Here is a tiny trained network, its code and every weight. The questions are about switching its units off for an input and a target symbol, where a switched-off unit gives its printed mean instead of its output.

import numpy as np


def w(rows, s, z=0):
    codes = np.array(rows[::2]) - 128.0
    scale = np.full(codes.shape[1], s)
    scale[-1] = z or s
    return codes * scale


def norm(h):
    return h / np.sqrt((h * h).mean(-1, keepdims=True) + 1e-5)


def f(y):
    return y / 2 * (1 + np.tanh(0.7978845608 * (y + 0.044715 * y**3)))


def softmax(a):
    e = np.exp(a - a.max(-1, keepdims=True))
    return e / e.sum(-1, keepdims=True)


def log_softmax(a):
    a = a - a.max(-1, keepdims=True)
    return a - np.log(np.exp(a).sum(-1, keepdims=True))


def net(x, mask):
    ids = ['εζηξσφ'.index(c) for c in x.split()]
    T = len(ids)
    res = E[ids] + P[:T]
    r = norm(res)
    for j in range(3):
        rows = slice(3 * j, 3 * j + 3)
        q, k, v = (r @ M[0][rows].T for M in (Q, K, V))
        z = softmax(np.where(np.tri(T) > 0, q @ k.T / 3**0.5, -1e9)) @ v
        o = O[0][rows]
        res = res + np.where(mask[j], z, o[:, -1]) @ o[:, :-1]
    y = f(norm(res) @ A[0][:, :-1].T + A[0][:, -1])
    res = res + np.where(mask[3:19], y, B[0][:, -1]) @ B[0][:, :-1]
    return log_softmax(norm(res)[-1] @ U[:, :-1].T + U[:, -1])


Q, K, V, O, A, B = {}, {}, {}, {}, {}, {}
E = w([
[97,108,129,157],'ε',
[1,215,101,173],'ζ',
[57,128,61,200],'η',
[36,135,142,100],'ξ',
[133,94,136,77],'σ',
[7,196,219,128],'φ',
],0.017)
P = w([
[9,144,98,205],'0',
[137,99,143,99],'1',
[69,108,96,99],'2',
[86,47,162,173],'3',
[135,157,138,85],'4',
[75,135,81,82],'5',
[86,95,143,174],'6',
[141,192,125,83],'7',
[92,148,62,86],'8',
[88,123,136,185],'9',
[153,208,102,96],'10',
[115,162,47,91],'11',
[80,156,138,186],'12',
],0.012)
Q[0] = w([
[251,189,238,137],'head 1',
[145,67,203,232],'head 1',
[114,100,108,13],'head 1',
[52,150,163,203],'head 2',
[158,146,156,55],'head 2',
[112,147,52,41],'head 2',
[67,108,51,159],'head 3',
[69,105,69,101],'head 3',
[110,115,207,158],'head 3',
],0.018)
K[0] = w([
[206,42,114,172],'head 1',
[203,128,209,203],'head 1',
[187,173,51,21],'head 1',
[124,174,70,79],'head 2',
[78,109,208,131],'head 2',
[5,119,141,122],'head 2',
[91,172,64,102],'head 3',
[49,151,105,113],'head 3',
[155,180,166,112],'head 3',
],0.018)
V[0] = w([
[161,81,142,160],'head 1',
[133,144,248,137],'head 1',
[140,163,130,154],'head 1',
[143,130,66,132],'head 2',
[146,124,131,84],'head 2',
[85,95,166,193],'head 2',
[147,136,72,54],'head 3',
[62,81,100,175],'head 3',
[166,178,44,26],'head 3',
],0.011)
O[0] = w([
[47,152,68,157,27],'head 1',
[104,206,165,144,121],'head 1',
[97,142,156,87,97],'head 1',
[147,77,65,149,114],'head 2',
[176,101,153,101,105],'head 2',
[1,188,147,152,180],'head 2',
[80,84,160,129,119],'head 3',
[251,50,122,170,254],'head 3',
[36,80,147,134,101],'head 3',
],0.0077,0.0083)
A[0] = w([
[131,84,112,130,119],'neuron 1',
[119,145,237,211,184],'neuron 2',
[115,141,117,154,89],'neuron 3',
[106,221,47,58,1],'neuron 4',
[148,37,152,160,104],'neuron 5',
[114,161,57,128,107],'neuron 6',
[165,106,34,21,93],'neuron 7',
[180,35,97,86,20],'neuron 8',
[230,112,114,127,154],'neuron 9',
[33,122,108,73,118],'neuron 10',
[172,87,97,34,218],'neuron 11',
[97,143,229,142,99],'neuron 12',
[163,153,170,145,156],'neuron 13',
[58,66,168,94,48],'neuron 14',
[150,78,253,236,113],'neuron 15',
[187,184,127,206,44],'neuron 16',
],0.014,0.0074)
B[0] = w([
[131,114,106,88,151],'neuron 1',
[105,28,94,114,255],'neuron 2',
[149,150,134,136,124],'neuron 3',
[148,165,91,202,128],'neuron 4',
[109,35,112,114,201],'neuron 5',
[173,185,153,152,135],'neuron 6',
[146,84,47,185,156],'neuron 7',
[166,92,165,7,161],'neuron 8',
[101,191,176,144,179],'neuron 9',
[136,147,156,86,210],'neuron 10',
[138,212,208,204,220],'neuron 11',
[194,192,95,156,205],'neuron 12',
[78,134,148,132,154],'neuron 13',
[57,86,132,192,199],'neuron 14',
[170,254,137,77,245],'neuron 15',
[162,136,198,130,138],'neuron 16',
],0.023,0.0084)
U = w([
[155,141,216,61,35],'ε',
[199,84,93,225,101],'ζ',
[249,81,199,187,8],'η',
[143,224,104,140,75],'ξ',
[54,125,172,191,192],'σ',
[94,121,76,118,252],'φ',
],0.015,0.0029)

Each question gives the input, a string of symbols that net reads in full, and the target symbol t.
The units are the heads (3 rows each of Q, K, V and O) and the neurons (one row each of A and B). Each row of codes is followed by its name. A weight is (code - 128) times the scale printed after its matrix; where a second scale follows, it is the last column's (O, A, B and U).
mask holds one flag per unit, heads first, then neurons. A switched-off unit (its flag False) gives its mean, the last column of its rows in O or B, instead of its output. The means were averaged over made-up inputs and are rounded, as every weight is.
A unit's drop is (log p(t) with every unit on - log p(t) with that unit switched off) / (log p(t) with every unit on - log p(t) with every unit switched off).
The circuit of an input: a set's keep is (log p(t) with only the set's units on - log p(t) with every unit switched off) / (log p(t) with every unit on - log p(t) with every unit switched off). Starting from the 12 units with the biggest drops (on a tie, the unit counted first), units are removed one at a time, each time the one whose removal leaves the highest keep (on an exact tie, the one counted first), for as long as the keep stays at least 0.8.
units of the circuit, in order: the units of the circuit, biggest drop first
unit that matters most: the unit with the biggest drop
k most important neurons: the k neurons with the biggest drops, biggest first
which heads matter: for each layer, one digit per head in row order, 1 if its drop is at least 0.15 and else 0, layers parted by /
input σ ξ ξ φ σ ξ ξ ξ ξ σ σ ε, target ε: unit that matters most	head 3
input ε ξ ξ σ ε, target ξ: which heads matter	010
input ζ ξ ξ ζ σ η ξ ξ ξ σ σ φ φ, target ξ: 3 most important neurons	[neuron 15; neuron 12; neuron 5]
input ξ ξ ξ ξ σ σ ξ ξ ξ ε ζ, target ζ: units of the circuit, in order	[neuron 4; neuron 15]
input ξ ξ σ ξ ξ ε ξ, target φ: 3 most important neurons	[neuron 2; neuron 11; neuron 5]
input ξ ξ ξ η ξ σ ξ ζ σ ξ σ ξ ξ, target ε: which heads matter	010
input ξ σ ζ ξ σ ξ ξ η σ, target η: which heads matter	100
input η σ ε η ξ ε ε, target φ: units of the circuit, in order	[head 1; neuron 11]
input ξ η ξ φ ξ ξ φ φ ζ ξ ζ ξ ζ, target φ: 3 most important neurons	[neuron 11; neuron 2; neuron 15]
input ε φ σ, target η: 4 most important neurons	[neuron 7; neuron 8; neuron 15; neuron 11]
input ε η ε η σ σ ξ φ ζ ζ ξ φ, target φ: units of the circuit, in order	[neuron 11; neuron 15]
input σ η ξ ξ ξ ξ σ ξ ζ η ξ ζ φ, target ξ: 4 most important neurons	[neuron 12; neuron 15; neuron 5; neuron 8]
input ξ φ η ζ, target ξ: 4 most important neurons	[neuron 15; neuron 5; neuron 14; neuron 8]
input σ φ ξ ζ, target ξ: 3 most important neurons	[neuron 15; neuron 5; neuron 12]
input σ ξ φ σ ζ ξ ξ σ η ξ, target ε: units of the circuit, in order	[head 2; neuron 15; neuron 5]
input σ σ ε ζ σ η ξ φ η σ, target ξ: units of the circuit, in order	[neuron 15]
input ξ η σ ξ η φ η ξ φ, target φ: which heads matter	000
input ε φ η ξ σ η, target ζ: which heads matter	011
input φ ζ ξ σ, target ε: which heads matter	000
input ξ σ σ σ ξ ε σ η, target η: 3 most important neurons	[neuron 16; neuron 15; neuron 14]
input σ ξ ζ ξ φ ε η, target ξ: 2 most important neurons	[neuron 15; neuron 14]
input ξ ζ ζ ε σ ξ ε σ, target ξ: unit that matters most	neuron 2
input ξ ε φ ξ ζ, target ζ: which heads matter	000
input ε ζ ξ ξ η, target η: which heads matter	010
input σ ε σ ξ ξ, target ξ: 4 most important neurons	[neuron 5; neuron 12; neuron 8; neuron 7]
input σ σ η η ξ ξ ζ, target φ: which heads matter	000
input ε ξ σ σ σ ξ, target σ: 2 most important neurons	[neuron 14; neuron 15]
